Here is a tiny trained network, its code and every weight. The questions are about switching its units off for an input and a class, where a switched-off unit gives its printed mean instead of its output.

import numpy as np


def w(rows, s, z=0):
    codes = np.array(rows[::2]) - 128.0
    scale = np.full(codes.shape[1], s)
    scale[-1] = z or s
    return codes * scale


def f(y):
    return np.maximum(y, 0)


def log_softmax(a):
    a = a - a.max(-1, keepdims=True)
    return a - np.log(np.exp(a).sum(-1, keepdims=True))


def net(x, mask):
    res = np.array(x, float).reshape(1, 5) / 4 @ E
    y = f(res @ A[0][:, :-1].T + A[0][:, -1])
    res = res + np.where(mask, y, B[0][:, -1]) @ B[0][:, :-1]
    return log_softmax(res[-1] @ U[:, :-1].T + U[:, -1])


A, B = {}, {}
E = w([
[80,169,179,84,130,161,93,203,110,54],'x0',
[58,132,173,6,106,113,131,68,156,162],'x1',
[109,156,115,165,61,221,83,60,117,115],'x2',
[42,87,141,167,58,126,152,171,93,174],'x3',
[108,83,154,153,157,98,12,130,183,130],'x4',
],0.013)
A[0] = w([
[156,137,145,117,80,138,248,103,88,109,4],'N1',
[146,197,110,129,148,177,222,112,77,111,145],'N2',
[111,97,140,174,101,116,65,93,173,71,101],'N3',
[144,131,153,155,139,198,122,224,126,58,115],'N4',
[95,178,186,46,99,130,98,201,77,90,1],'N5',
[131,154,67,81,82,149,193,161,89,85,17],'N6',
[143,92,150,64,169,23,176,224,148,161,59],'N7',
[169,124,124,168,167,104,149,192,115,129,106],'N8',
[104,254,201,97,106,131,72,232,112,67,27],'N9',
[126,156,123,80,134,91,120,79,142,95,103],'N10',
[72,133,171,64,133,135,154,122,174,118,59],'N11',
[74,80,189,185,79,100,88,175,153,177,70],'N12',
[69,117,130,152,101,133,208,140,103,124,104],'N13',
[207,188,135,61,243,136,88,66,151,77,79],'N14',
[26,48,152,136,104,127,157,165,46,183,72],'N15',
[167,84,22,154,112,87,156,66,160,242,132],'N16',
[116,131,122,105,163,33,167,153,139,155,71],'N17',
[107,185,122,162,74,211,80,33,88,140,104],'N18',
[68,165,215,31,92,71,148,79,144,180,92],'N19',
[129,37,192,160,154,96,55,138,201,123,60],'N20',
],0.0091,0.0025)
B[0] = w([
[51,108,71,65,168,94,108,158,140,227,204],'N1',
[74,127,93,85,164,94,99,206,150,156,214],'N2',
[21,98,104,55,168,119,105,184,184,133,184],'N3',
[215,80,175,160,77,65,71,172,80,106,195],'N4',
[205,74,211,129,98,89,155,103,124,180,207],'N5',
[94,97,85,68,181,113,99,144,179,172,187],'N6',
[32,163,170,132,95,207,223,101,168,69,226],'N7',
[79,160,144,192,85,138,144,190,101,108,184],'N8',
[185,93,180,80,125,129,163,47,129,208,220],'N9',
[148,171,103,186,84,129,87,164,124,147,174],'N10',
[165,146,82,181,69,68,30,215,140,79,193],'N11',
[161,204,83,118,201,150,100,77,89,183,203],'N12',
[147,148,65,110,158,130,109,90,112,132,187],'N13',
[157,206,51,171,146,172,135,49,74,192,234],'N14',
[209,232,54,162,164,180,131,37,72,145,222],'N15',
[217,29,209,105,52,49,141,123,87,174,245],'N16',
[102,172,186,137,109,200,191,141,169,89,190],'N17',
[76,95,183,143,106,254,242,170,165,43,233],'N18',
[112,116,122,202,87,78,68,210,80,93,251],'N19',
[59,113,98,36,166,126,98,180,169,189,209],'N20',
],0.0079,0.015)
U = w([
[194,74,195,94,92,69,127,76,133,169,106],'0',
[68,126,79,40,203,96,87,156,163,165,102],'1',
[162,217,50,172,159,145,108,37,116,154,109],'2',
[67,143,175,144,100,184,176,127,164,80,111],'3',
[144,120,101,247,82,73,64,213,125,108,124],'4',
[133,132,112,131,129,98,111,120,139,110,247],'5',
],0.014,0.015)

Each question gives the input, the list of numbers given to net, and the class t.
The units are the neurons (one row each of A and B). Each row of codes is followed by its name. A weight is (code - 128) times the scale printed after its matrix; where a second scale follows, it is the last column's (A, B and U).
mask holds one flag per neuron, in row order. A switched-off neuron (its flag False) gives its mean, the last column of its row in B, instead of its output. The means were averaged over made-up inputs and are rounded, as every weight is.
A unit's drop is (log p(t) with every unit on - log p(t) with that unit switched off) / (log p(t) with every unit on - log p(t) with every unit switched off).
The circuit of an input: a set's keep is (log p(t) with only the set's units on - log p(t) with every unit switched off) / (log p(t) with every unit on - log p(t) with every unit switched off). Starting from the 12 units with the biggest drops (on a tie, the unit counted first), units are removed one at a time, each time the one whose removal leaves the highest keep (on an exact tie, the one counted first), for as long as the keep stays at least 0.8.
units of the circuit, in order: the units of the circuit, biggest drop first
most important unit: the unit with the biggest drop
top k neurons: the k neurons with the biggest drops, biggest first
drop when u is switched off: that unit's drop, to one decimal
input [4,-5,-7,6,-2], class 3: units of the circuit, in order : (N7)
input [5,-3,-4,-7,-2], class 2: top 2 neurons : (N14 N16)
input [-8,-4,-8,-3,-8], class 0: top 3 neurons : (N16 N18 N20)
input [-4,6,-6,4,0], class 3: top 3 neurons : (N7 N17 N4)
input [1,-3,-3,-5,4], class 2: top 3 neurons : (N14 N2 N1)
input [-6,-8,5,-2,-6], class 4: top 2 neurons : (N9 N2)
input [0,5,-2,4,-3], class 4: top 3 neurons : (N19 N14 N11)
input [-5,-6,1,7,-1], class 2: top 2 neurons : (N15 N19)
input [5,3,6,5,7], class 1: top 3 neurons : (N3 N12 N20)
input [7,-3,8,-6,0], class 3: top 4 neurons : (N18 N16 N3 N15)
input [-3,-4,-6,5,6], class 1: top 2 neurons : (N20 N18)
input [-3,6,1,-6,-7], class 1: top 3 neurons : (N1 N2 N15)
input [6,6,-2,-3,3], class 0: top 2 neurons : (N9 N5)
input [2,-2,-5,-3,4], class 3: top 2 neurons : (N7 N1)
input [8,4,2,6,-8], class 0: most important unit : N5
input [5,8,-8,8,4], class 2: drop when N12 is switched off : 0.5
input [-1,-3,-2,-3,5], class 1: drop when N9 is switched off : 0.0
input [0,-6,7,-3,7], class 1: drop when N20 is switched off : 0.4
